[123 131 151  91 100 145] = fus
[119 210  64 139 151 136] = Tarud
[140 119 110 119 123 111] = poso
[120 138 156 180 126 134] = Vuvas
[117 137 172 194 176 129] = Rige
[119 139  64 210 151  91] = volap
which: [120 138] | Vuvas
which: [119 139  64 210 151] | volap
which: [210  64 139 151 136] | Tarud
which: [172 194 176 129] | Rige

[107 113 102 130 160 119 170 105 144] : sotu
[107 113 102 130 160 122 170 105 144] : napen
[112 102 130 160 122 170 143 144 115] : viri
[107 113 119 160 170 130 105 102 144] : rona
which: [119 160 170 130 105] | rona
which: [130 105 102 144] | rona
which: [113 102 130 160 122 170] | napen
which: [113 102 130 160 119 170 105] | sotu

[155 159 170 109 104 132 109 121 141 150] -> Podid
[142 156 153 179 154 160 145 155 156 170] -> sar
[149 134  97 116  97  90  72  73  68  79] -> Bet
[197 180 170 132 101 117 129 101  94 114] -> Rom
[179 154 160 143 155 101  98  62  86  97] -> sutiz
[155 144 156 108 115 108 103  94  90 113] -> Gose
which: [149 134  97 116  97  90  72  73  68] | Bet
which: [155 156 170] | sar
which: [179 154 160 145 155] | sar
which: [117 129] | Rom
which: [109 121 141 150] | Podid
which: [144 156 108] | Gose
which: [156 108 115 108 103  94] | Gose

[ 78 129 111 112  72  72  86  84 103  78 118 121  89  76  72  86]  fon
[183 158 171 150 183 188 189 170 169 177 160 153 182 180 177 173]  Gof
[ 70 100  74 101  73  74  80  72  86  82  92  84  82  78  78  75]  Duz
[ 78 129 111  82  72  73  74  86 101  80 181 175 128 100 130 156]  tano
which: [150 183 188 189 170 169 177 160 153 182 180 177] | Gof
which: [101  73  74  80  72  86  82] | Duz

[112 128 134 145 131 127 131 131] = zoga
[ 78 150 145 144 100 119  61 140] = mose
[128 112 145 134 131 131 127 136] = zazez
[115 123 149 130 122 132 182 131] = Pebug
[126 115 134 134 132 122  84 134] = lesol
[123 115 140 132 123 124 182 129] = Vapa
[125 120 149 138 126 132 111 135] = Vufi
[127 115 144 135 128 138 141 139] = bizu
[121 124 145 106 132 124 189 150] = Zuvoz
[138 108 134 123 132 127  91 138] = Dul
which: [132 122] | lesol
which: [128 112 145 134 131 131 127] | zazez
which: [134 131 131] | zazez
which: [128 112 145 134 131 131 127 136] | zazez

[190 155 136  90 148] = zod
[149  93 146 172 111] = Mis
[169 175 141 150 125] = vef
[ 83  79 118 146 123] = nefem
[ 79 120 110 104 120] = Pamol
which: [83 79] | nefem
which: [ 79 118] | nefem
which: [190 155 136] | zod
which: [ 93 146 172] | Mis

[126 125 163 102 182] -> pape
[137 125  97 137  44] -> fak
[132 131  82 160  51] -> rapa
[139 113 179  59 127] -> totof
[163 103 115 138 162] -> teneg
[115 140 110 171 179] -> dokon
[117 140 101 174 154] -> fusom
[117 138 115 162 171] -> Dobu
[115 143  89 190 155] -> Zik
which: [103 115] | teneg
which: [138 115 162 171] | Dobu
which: [138 162] | teneg
which: [ 82 160  51] | rapa
which: [163 102] | pape
which: [179  59] | totof
which: [132 131] | rapa

[197 194  98 175 142 129] : Gitu
[193 184  83 161 156 119] : ditag
[ 83 194  98 119 150 123] : Seki
which: [184  83 161 156] | ditag
which: [ 83 161 156 119] | ditag
which: [197 194  98 175 142 129] | Gitu

[ 74 134 131 128 169 138] = Lapo
[128 169 140 128 190 127] = Zomi
[130  81 131 128 153 138] = luze
which: [169 140] | Zomi
which: [128 169 138] | Lapo
which: [190 127] | Zomi
which: [131 128 153] | luze
which: [140 128 190 127] | Zomi
which: [169 140 128 190 127] | Zomi
which: [128 169 140] | Zomi

[178 117  98  85  57 169 161 104  90 113  59 106  75  57 176 123 103 175
 170 105 174  90  80 183 201  91 177 142 199  77 166  98 131  56  74  84
 191  89 169  69 189  98 151] -> nimi
[189 185  82  99  70 195 180  57  66  82  76  67  70  81 193  72  84 181
 175  55 200  70 177 177 173  78 186 139 163  68 181 106  95  83 148  65
 174  93 153  65 190  53 200] -> fimib
[ 93 126 146 149 166 137 107 157 182 128 145 139 134 174 101 149 167 104
 102 135 111 121  94 140  97 151 105  67 133 176  87 165 153 161 181 167
 121 163  85 153  71 173 112] -> Vabez
[191 143  95  81  66 187 181  82  68 100  65  88  74  79 180  97  76 167
 167 102 175  85 171 176  79 164 168 126  91 166 156 114 126  72 137  84
 193  76 186  66 190  78 156] -> Nani
[179 161 128 119  66 170 157 125  77 110  58 130  73  81 183 112 103 191
 141 104 153  72 166 171 185 102 185 129 169  78 189 109 110  79 167  75
 165  85 198  70 189 104 203] -> tofet
[117  66 180  91 109  75  50 190 157 163 147 195 105  93  55 190 184  91
  59 190  73 177  78  83 126 164  91 168  79 166  59 162 160 159  90 192
  68 161  65 165  75 180  67] -> tus
[129  84 185  72  89 128  74 199 172 179  86 169  73  59 114 185 180 100
  98 193  89 147 101 128 166 122 142 130  77 164  85 172 175  93 124 180
 114  68 117  81  84 153 103] -> kiret
[152 148  82 100  71 183 188  75  57  82  97  91 121  82 176  74  71 170
 209  88 185 131 187 186 186  74 158 182 126  63 166 124 138  81  95  62
 191 107 176  92 188  59 142] -> Nev
[189 188  94 120 105 183 157  83  95 102  74  87  73  74 184  74  76 180
 162  72 177  80 166 183 174  91 199  90 142  77 201  98 104 123 184  81
 186  94 193  79 171  94 187] -> Lib
[117  66 180  91 109  75  50 190 157 163 147 195 105  93  55 190 184  91
  59 190  73 177  78  83 126 164  91 168  79 166  59 162 160  81  95 183
  77  74 101  99  73 179  88] -> Fiza
which: [117  66 180  91 109  75  50 190 157 163 147 195 105  93  55 190 184  91
  59 190  73 177  78  83 126 164  91 168  79 166  59 162 160 159  90 192
  68 161  65 165  75 180  67] | tus
which: [177  80 166 183 174  91 199  90 142  77 201  98] | Lib

[208  91 139  53 114 122 204  55 102 106 102  98 202 198  64  50 106 193
 165 180  99 149 119  55  98 188 167 164 135 200 166  66 209  86  85] : komer
[147  77 113 134 110 209 124 192  51 102 118 176 103 168  95 140 134  82
  83 167  76 136  49  56 139  88 142  68 106 156 193 169 100 154  83] : fopit
[108 106  72 160 111 119 121  87  86 180 147 130 164 119 186 201 128 141
 173 108  77 129 160 164 197  51 159  51  50 205  68 136 179 183 139] : bup
[129 133 106  96 166  65 148  76 100 191 125 163  68 147 163 133 104 128
 139  63 126 178  85 207 108  74 147 170 200  74  88 154 163 169 107] : velor
[192  86  73  81 195  46 162 110 115 164 159 128 196 180 115 145 113 101
 136 116  56 187 150 121 109  58  85  69 139  61  66 166 134  86  85] : kuli
[128 177 188 203 123 152  86 121 145  96 105 132 173 151 164 190 148 176
 191 125 107 180 142  61 206  97 154 188 121  61  64 156  81 180 177] : kesel
[100 118 100  92  72 205 198 172 170 199  83 172 103  90 156 181 143 112
 111 193 140  62  88 152  50  86 165 118 189 161 134 156 109  83 209] : vigob
[157 195 132 122 133 153 110 136 158 205 117  82 195  61 164 130 114 115
 158  91 200 176  82 127 126  50 183 144 210 180 161 164  96 188 191] : vodim
[208  91 139  53 114 122 204  55 102 106 102  98 202 198  64  50 106 193
 165 180  99 149 119  55  98 188 167 164 135 200 166  66 209  72 146] : vono
[130 117  75  98  47 174 202 101 104 177 202  82 157 108  88  90  53 109
 160 208  59  47 204 166  90 151 147 154 123 206  65 183 175 112  58] : bozu
[ 68 167 188  66  47 143  90 106  97 109  98  56 125  84 101 209 130 157
  90 142 116 110 144  96  72 137 110 173 178 180 161 164 147  91  86] : tamam
[108 106  72 160 111 119 121  87  86 180 147 130 164 119 186 201 128 141
 173 108  77 129 160 164 197  51 159  51  50 205  68 136 179  85  76] : kitat
which: [204 166  90] | bozu
which: [157 195 132 122 133 153 110 136 158 205 117  82 195  61 164 130 114 115
 158  91 200 176  82 127 126  50 183 144 210 180 161 164  96 188 191] | vodim
which: [152  86 121 145  96 105 132 173 151 164 190] | kesel
which: [208  91 139  53 114 122 204  55 102 106 102  98 202 198  64  50 106 193
 165 180  99 149 119  55  98 188 167 164 135 200 166  66 209  72 146] | vono
which: [108 106  72 160 111 119 121  87  86 180 147 130 164 119 186 201 128 141
 173 108  77 129 160 164 197  51 159  51  50 205  68 136 179 183 139] | bup
which: [101 136] | kuli
which: [189 161 134] | vigob

[201 118 151 201] -> Nagus
[188 138 101 188] -> muzo
[107 118 159 107] -> vepep
[ 84 141  92  84] -> diz
[118 160 107  85] -> Maviv
[ 67 138 101  67] -> kose
[176 123 136 176] -> Dut
which: [118 159 107] | vepep
which: [160 107  85] | Maviv
which: [ 67 138 101  67] | kose

[101 117 128 115 128 117 152 115 103 100 123 122 115 164 136 108 115 111
 107 136 132 109 137 156 141 165] = Fote
[147 143 135 140 132 136 101 132 155 168 142 107 127 141 122 133 121 139
 103 121 105 110 103  98 113  81] = zof
[146 140 123 124 127 137 114 136 119 139 127 121 122 103 121 103 127 139
 105 141 110 133 107 122 117 122] = Lapit
[132 136 101 132 155 165 152 115 103 100 123 122 115 164 136 108 110 111
 107 136 132 123 137 156 141 165] = Siru
[101 117 128 115 128 117 152 115 103 100 123 122 115 164 136 108 110 111
 107 136 132 123 137 156 141 111] = rudeb
[147 143 135 140 132 136 101 132 155 168 142 139 157 105 121 168 146 134
 168  97 105 139  98  98 113 104] = Von
[131 151 154 138 103 110 109 121 106 122 162 117  78 115  94 113 103 156
 109 167 157 130 136 143 119 142] = refiz
which: [147 143 135 140 132 136 101 132 155 168 142 139 157 105 121 168 146 134
 168  97 105 139  98  98 113 104] | Von
which: [121 122 103 121 103 127 139 105 141 110 133 107] | Lapit
which: [132 136 101 132 155 168 142 107 127] | zof
which: [127 141] | zof
which: [101 117 128 115 128 117 152 115 103 100 123 122 115 164 136 108 115 111
 107 136 132 109 137 156 141 165] | Fote

[129 137 123 127 135 131 127 141 128 120  95 151 136 138 120 116 117 143
 125 124 135 124 139 112 127  95 135]  zumu
[124 134 128 130 122 136 133 136 117 137 107 123 133 126 133 118 147 138
 131 135 127 144 127 125 133 114 104]  tera
[137 154 139 125 146 127 130  92 122 122 115 113 107 120 149 130 113 123
 128 137 116 125 102 134 133 152 125]  guz
[130 119 124 127 132 119 124 125 132 123 144 136 132 129 121 138 118 122
 131 116 123 129 130 129 128 136 150]  zege
[131 131 111 131 138 114 137 130 107 125 105 126 135 124 134 134 123 133
 134  99 127 133 117 125 144 130 143]  beto
[137 152 130 127 146 124 133 115 120 119 110 112 107 122 149 130 108 124
 128 133 116 125 101 132 134 149 131]  ledo
[125 138 145 127 118 147 127 130 137 135 123 120 117 129 134 113 142 131
 121 161 135 124 131 129 117 118  92]  giz
[124 120 127 130 112 141 123 120 163 116 136 123 109 140 121 113 106 124
 116 174 124 113 139 124 101 116 123]  Notog
[129 134 123 129 133 123 133 130 114 130 113 125 131 124 134 129 131 132
 131 115 130 132 121 127 139 129 127]  rese
[122 115 116 133 114 131 129 131 139 125 125 130 131 136 118 120 124 132
 124 137 132 123 141 121 119 109 129]  Fiv
[125 116 138 125 119 133 119 130 142 133 156 138 133 131 115 129 137 123
 127 135 131 127 144 131 117 125 126]  goron
which: [116 133] | Fiv
which: [122 115 116 133 114 131 129 131 139 125 125 130 131 136 118 120 124 132
 124 137 132 123 141 121 119 109 129] | Fiv
which: [146 124 133 115 120 119 110 112 107 122 149 130] | ledo
which: [127 135 131 127 144] | goron
which: [129 137 123 127 135 131 127 144] | goron
which: [132 119 124 125 132 123 144 136 132 129] | zege

[119 116 141 138 131 119] : bir
[104 174 120 117 104 163] : Pires
[189 100 120 116 104 171] : nifov
which: [104 171] | nifov
which: [120 116] | nifov
which: [104 174 120] | Pires
which: [138 131] | bir
which: [120 116 104 171] | nifov

[189 140 193 189 113] : kiz
[126  82 133 105  57] : Genu
[140 189 100  84 155] : sif
[123 147 203 193 196] : tefa
[203 123 147 193  84] : fovet
which: [140 189] | sif
which: [189 113] | kiz
which: [203 193 196] | tefa
which: [126  82] | Genu
which: [123 147 203 193] | tefa

[134  65 139 128 148  80 125 130 141 121 145 109 126 144] : pubob
[125  85 120 132 129 165 156 102 108  94 128 108 131 117] : Fubiz
[132  71 128 124 147 125 130  80 141 110 111  97 107  98] : Nopa
[ 99  67 137 107 145  99 153 147 125 123 128 102 143 118] : Zop
[108  97 128 108  83 161 147 104  97 115 149 134 119 144] : Forov
which: [ 80 125 130 141] | pubob
which: [108  94 128 108] | Fubiz
which: [111  97] | Nopa
which: [145  99 153 147 125 123 128 102 143 118] | Zop
which: [128 108  83 161 147 104  97 115 149 134 119] | Forov
which: [132 129] | Fubiz
which: [ 67 137 107 145  99 153 147 125] | Zop

[105  62  49 123 188 183 193 179 199 186 198 166 177 182 138 154 171 114
 168 178 184 193 177  77 106 186 188 109 176 136 172 178] : bupun
[183 193 179 199 183 198 189 179 195 181 197 154 196 197 204 153 186 127
 160 170 160 156 165 152  99 178 203 146 158 159 179 170] : ziru
[ 72  78  68  92  57  67  76  72  56  56  62  57  59  70  70 105  59  49
  71  75  54  84  87  84  63  63  68  92  66  72  76  70] : mav
[ 61  70  63  47  77 101  74  80  84  84  86  68  86  82  73  58  72  79
  72  68  79  81  80  64  74  65  82  56  65  62  75  58] : gimip
which: [183 193 179 199 186 198] | bupun
which: [158 159 179] | ziru
which: [105  59  49] | mav

[121 124 113 120 128 129 134 130 130 122 128 125 132 128 131 138 126 131
 120 134 126 132 123 126 132 125 116 121 129 128 125] = vugam
[116 119  46 111 155 139 117 164 150 123 100 146 149 122 134 189 120 116
  85 120 112 142 124 160 146 137 130 147 123 129 104] = zat
[121 124 113 120 128 129 134 130 130 122 128 125 132 128 131 138 126 131
 120 134 126 132 123 126 132 125 116 121 129 128  73] = ninu
[117 120 106 117 130 129 128 130 130 132 125 122 134 130 133 142 120 127
 104 138 125 136 126 130 137 130 112 120 135 128 117] = Tovo
which: [130 129 128 130 130 132 125] | Tovo
which: [121 124 113 120 128 129 134 130 130 122 128 125 132 128 131 138 126 131
 120 134 126 132 123 126 132 125 116 121 129 128 125] | vugam
which: [121 124 113 120 128 129 134 130 130 122 128 125 132 128 131 138 126 131
 120 134 126 132 123 126 132 125 116 121 129 128  73] | ninu
which: [130 130 132 125 122 134 130 133] | Tovo
which: [128 130 130 132 125 122 134] | Tovo
which: [160 146 137 130 147 123] | zat

[124 118  91 127 103  92 120  90 167] : sitiv
[ 94  93  90 130 108  90 120 100 167] : Doz
[ 90 124 122 118  93 149 126  82 109] : rono
which: [122 118] | rono
which: [ 93  90 130 108  90] | Doz

[184 168  88  79  79 166 155  83 104 117 136 169 124 154 166  94 177 172
 130 187 171  80  77  74  89  70  79 111 164  93  85 151 114  97 110 169
 113 168  83 148 185]  livet
[157  91 180  92 159 127  91 100  96 105 130  95  90 134  87 171 168 186
 181 177 171  96  95 158  94 168 157 169 183 161 104 101 157 120 101  93
 175  93  99 157 104]  rabov
[131  82 187  77 178  97 148  85 160 162  72  76  92  72  82 188 161 171
 180 142 111 122 106 162  83 167 178 180 136 176 160  73 154 177 165  68
 188  72 177 159  97]  sorid
[181 117 123 156 110 134 172 165 163 161 157 133 163 134 127 145 159 131
 148 174 113 173 178  70 144  74  98  88  87  79 162 132 115 150 160 151
 110 122 155 124 172]  narad
[ 96  95  92 127  76  79 157 136 160 174 102 110 139 103 109 103  93 165
  97 130 129 141 151  95 168  68 169 178 172 157 134  78 184 181 175  84
  83  92 160  78  87]  gosi
[102 106  85 127  84 119 164 132 164 142 101  99 153  82 108  82 109 130
  86  81  72 138 153  80 128  76 173 164  71 150 149 103  86 184 175 141
  87 125 163  94 138]  vos
[ 96  83  92 127  76  79 157 136 160 174 102 110 139 103 109 103  93 165
  97 130 129 141 151  95 168  68 169 178 172 157 186  78 184 181 175  84
 168  92 160  78  87]  ture
[181 126 152 129 146 164 127 150  92 100 163 126 114 139 123 155 176 152
 172 167 118 156 151 100 108 127  87  93  98 104 135 143  81  90 103 148
 143 131  92 156 181]  pelok
[181 126 152 116 146 164 127 150  92 100 163 126 114 139 123 155 135 152
 172 167 118 156 151 100 108 127  87  93  98 104 135 143 138  90 103 148
 143 131  92 156 181]  Vumu
[119 121 102  79 129 115 155  83 174 172  75 117 149 100 111 114 125 167
 102 128 156 109 106 145 126  82 168 177 181 166 161  79 181 180 166  86
 143 111 173 111 120]  Pozek
[146 168 166  95 172 179  88  91  99 100  94 149 122 149 155 162 156 137
 159 131 171  88  77 184 105 183 146 154 145 166 112 158 137 115  81 126
 169 171 107 165 168]  nef
which: [119 121 102  79 129 115 155  83 174 172  75 117 149 100 111 114 125 167
 102 128 156 109 106 145 126  82 168 177 181 166 161  79 181 180 166  86
 143 111 173 111 120] | Pozek
which: [ 96  83  92 127  76  79 157 136 160 174 102 110 139 103 109 103  93 165
  97 130 129 141 151  95 168  68 169 178 172 157 186  78 184 181 175  84
 168  92 160  78  87] | ture

[160 152  90 172 130  74  65 125  81  67 174 188 187 167 103  71 112  98]  zif
[172 153 125 130  65 172  90  74 164 137 188 203 169 204 193 130 167 142]  fuf
[172 153 169 156  74 184 122 149 164 137 138 174 172 166 184 168  80  66]  gukel
which: [125  81] | zif
which: [122 149 164 137 138 174 172] | gukel
which: [ 90 172 130  74  65 125] | zif
which: [172 153 169] | gukel

[159 125 146 102  98] : Geta
[154 128 118 136  62] : motap
[159 125 102  98 146] : Tedi
which: [128 118 136] | motap
which: [159 125 102  98 146] | Tedi
which: [146 102  98] | Geta

[ 71 177  75  84  76 100 115 176 114 158 164  83 167 158 112 200 196  82
  86  62  93  52  60  88 193  69  76 132 144  83  78 147  80 171  85] = vetev
[149  70 134  97 145 135 103  71  71  83  60 187 148 158 197 181 106 142
 133 111  80 122 188 193  92 176 124  64 173  60 176 126  63 184 164] = palom
[149  70 134  97 145 166 103  71  71  83  60 187 148 197 181 158 106 142
 133 111  80 122 188 193  92 176 124  64 126 184 176  63 173  60 164] = sabo
which: [149  70 134  97 145 135 103  71  71  83  60 187 148 158 197 181 106 142
 133 111  80 122 188 193  92 176 124  64 173  60 176 126  63 184 164] | palom
which: [126 184 176  63 173  60] | sabo
which: [197 181 158] | sabo
which: [ 84  76 100 115 176] | vetev

[115  98  96 113  81 122  87  93 114  89 174 161  97 114 144  91 128  62
 162 175 147 185  95 142 137  56 133  60 147 164  93 138  82 168] = kan
[115  98  96 113  81 122  87  93 114  89 174 161  97 114 144  91 128  62
 103 134  72  96  76 122 133  82 131 164 138  60  93 147 127 105] = nam
[115  98  96 113  81 155  87  93 114  89 174 161  97 114 144  91 128  62
 103 134  72  96  76 122 133  82 131  66 185 191 119 192 127 105] = zevik
which: [ 60 147 164] | kan
which: [115  98  96 113  81 122  87  93 114  89 174 161  97 114 144  91 128  62
 103 134  72  96  76 122 133  82 131 164 138  60  93 147 127 105] | nam
which: [131 164] | nam
which: [ 60 147 164  93 138] | kan
which: [ 56 133  60 147 164  93 138] | kan

[163 100 117 165 106 187 129 176] = fuz
[162 101 106 117 128 166 177 189] = pedun
[161 103 117 162 106 182 129 172] = Puro
[164 100 117 166 106 189 128 177] = Takul
which: [103 117] | Puro
which: [117 166 106 189 128 177] | Takul
which: [162 101 106 117 128 166 177] | pedun
which: [100 117 165 106 187 129 176] | fuz
which: [101 106 117 128 166 177] | pedun
which: [128 166] | pedun

[140 117 159 149 119] = piroz
[106  87 112 155 135] = pota
[103  84 135 155 136] = niz
[117 129 139 105 146] = Vogi
[ 95 113 197 173 134] = dupip
[106 131 153 104 136] = Zusug
[126  83 103 162 134] = kos
[131 153 105 139 105] = mozem
which: [140 117 159 149] | piroz
which: [153 105 139 105] | mozem
which: [131 153 104] | Zusug
which: [159 149] | piroz
which: [155 135] | pota
which: [155 136] | niz
which: [153 104] | Zusug

[140 122 113 129 124  51] : bobip
[ 94 153 100 143 144  98] : bero
[113 140 122 129 134  84] : Ripeb
[113 122 140 121 148 152] : lar
which: [140 122 113 129] | bobip
which: [113 140 122] | Ripeb
which: [100 143] | bero
which: [140 122 113] | bobip
which: [140 122 129] | Ripeb
which: [153 100 143] | bero
which: [ 94 153] | bero

